Look-ups in named tables: a row name and a column name give one cell, copied from the table.

gegid:
,memizi,zod,sekori
vikizur,55658,57571,46508
ref,62278,18668,43064
vab,62104,24735,42682
tek,67020,75249,64152
tez,73270,21391,36417
lorarer,78858,40530,45708
nobe,25372,48924,68917
luzugi,55066,51081,70163
tupa,80173,53284,44946

memizi of vikizur is 55658
zod of tez is 21391
zod of vab is 24735
sekori of tez is 36417
memizi of luzugi is 55066
sekori of luzugi is 70163
sekori of ref is 43064
zod of tupa is 53284
memizi of tupa is 80173
memizi of ref is 62278
zod of tek is 75249
zod of lorarer is 40530

Table velo
	tubi	pazos	para	bidovok	devubu	gef	meniza	dod	tos
guvur	145	133	161	41	150	80	142	138	95
zudef	113	171	84	56	163	74	85	146	129
kagug	120	91	110	163	75	145	205	198	116
ziz	94	144	50	146	114	125	111	167	148

devubu of ziz = 114
tos of guvur = 95
para of kagug = 110
devubu of kagug = 75
meniza of zudef = 85
pazos of kagug = 91
para of zudef = 84
bidovok of kagug = 163
meniza of kagug = 205
pazos of zudef = 171

Table duzud
         biv  nipales  nede   sov  zudaka   vem  zizu  rogalo
kegu     3.0     -2.7   3.7   3.5     6.6   1.6   1.8     3.6
ribaru   3.5     -3.2   2.0   1.6     1.6  -2.8   2.0     1.0
rora     2.9     -5.6   4.8  -0.2     2.7  -1.5  -0.1     0.8
korem    2.2     -2.0   3.8   1.6     5.7  -2.1   4.4     5.8
matokeb  2.1     -5.1   4.0  -0.4     5.5  -5.1  -1.2     0.6
rav      0.6     -3.9   4.7   3.6     1.8  -0.7   3.9     4.7
banog    3.4     -4.8   3.7   1.5     4.0  -1.2   0.4     0.4
geze     0.4      2.3   1.6   1.0     3.1   2.2  -0.5     5.4
zelesud  3.4     -2.2   4.3   1.6     1.6  -1.3   3.2     3.5

What is the vem of korem in duzud?
-2.1
What is the nede of zelesud in duzud?
4.3
What is the vem of banog in duzud?
-1.2
What is the rogalo of banog in duzud?
0.4
What is the zizu of kegu in duzud?
1.8
What is the biv of rora in duzud?
2.9
What is the zizu of geze in duzud?
-0.5
What is the biv of banog in duzud?
3.4
What is the zudaka of geze in duzud?
3.1
What is the vem of zelesud in duzud?
-1.3
What is the zudaka of rav in duzud?
1.8
What is the sov of rora in duzud?
-0.2
What is the biv of geze in duzud?
0.4
What is the rogalo of zelesud in duzud?
3.5
What is the sov of matokeb in duzud?
-0.4
What is the zudaka of zelesud in duzud?
1.6
What is the rogalo of geze in duzud?
5.4
What is the nede of matokeb in duzud?
4.0
What is the vem of matokeb in duzud?
-5.1
Row with the largest nede: rora

sades =
|  | refin | rim | nuva | vuv | funivi | bimipo | dif | gul | biv | pivus |
|---|---|---|---|---|---|---|---|---|---|---|
| galek | -27.09 | 16.97 | -58.40 | 22.68 | -38.07 | -0.19 | 29.03 | -81.78 | 47.71 | 50.05 |
| lev | 13.56 | -10.36 | 61.87 | -32.83 | 35.06 | -41.25 | -47.27 | 80.47 | -17.75 | -40.42 |
| fonu | 26.16 | -11.41 | -5.97 | -80.54 | 27.17 | 4.39 | -23.78 | -48.99 | -17.54 | -35.22 |
| tosalut | -84.18 | -45.10 | 10.36 | 30.72 | 33.77 | -30.18 | -16.58 | 60.21 | 5.57 | 4.81 |
| rido | 4.98 | 14.09 | 26.20 | -13.58 | -32.41 | -34.67 | -2.11 | -20.35 | 69.19 | -5.06 |
| garulo | -66.25 | -27.74 | 19.72 | -6.13 | 38.30 | -43.27 | -37.33 | 61.39 | -18.45 | 17.02 |
| vudusu | 6.99 | -37.26 | -21.42 | 60.27 | -16.55 | 29.87 | 9.95 | 52.35 | 7.75 | -35.62 |
| rafene | 20.40 | 5.19 | -11.71 | -85.01 | 21.67 | -7.80 | -22.86 | -69.05 | -9.31 | -10.71 |
| kaser | 8.96 | 24.34 | -53.03 | -9.27 | 23.29 | -29.51 | -18.71 | -25.62 | 26.62 | 39.76 |
| dod | -14.90 | -63.11 | 32.79 | -36.62 | 52.36 | 1.68 | -11.74 | -2.97 | 39.15 | -95.27 |
| tulo | 24.34 | 22.73 | -36.37 | -62.18 | 14.54 | -19.83 | -59.59 | 23.84 | -86.53 | 53.46 |
| pokidev | 13.29 | -45.86 | -24.81 | 39.78 | -42.25 | 46.32 | 3.04 | 51.70 | -17.75 | -35.33 |
| sebovuz | -56.93 | -41.57 | -8.97 | -13.18 | 39.94 | 0.23 | -21.37 | 24.06 | -58.73 | 0.23 |
| bedebav | 4.01 | 26.30 | 34.34 | -40.89 | -57.57 | -14.63 | -11.51 | -10.94 | -44.58 | 25.31 |

bedebav, bimipo => -14.63
rafene, pivus => -10.71
rafene, biv => -9.31
tosalut, bimipo => -30.18
vudusu, vuv => 60.27
dod, biv => 39.15
galek, dif => 29.03
tulo, refin => 24.34
sebovuz, bimipo => 0.23
dod, refin => -14.90
galek, refin => -27.09
pokidev, funivi => -42.25
pokidev, bimipo => 46.32
rido, gul => -20.35
tulo, funivi => 14.54
tulo, gul => 23.84
rido, funivi => -32.41

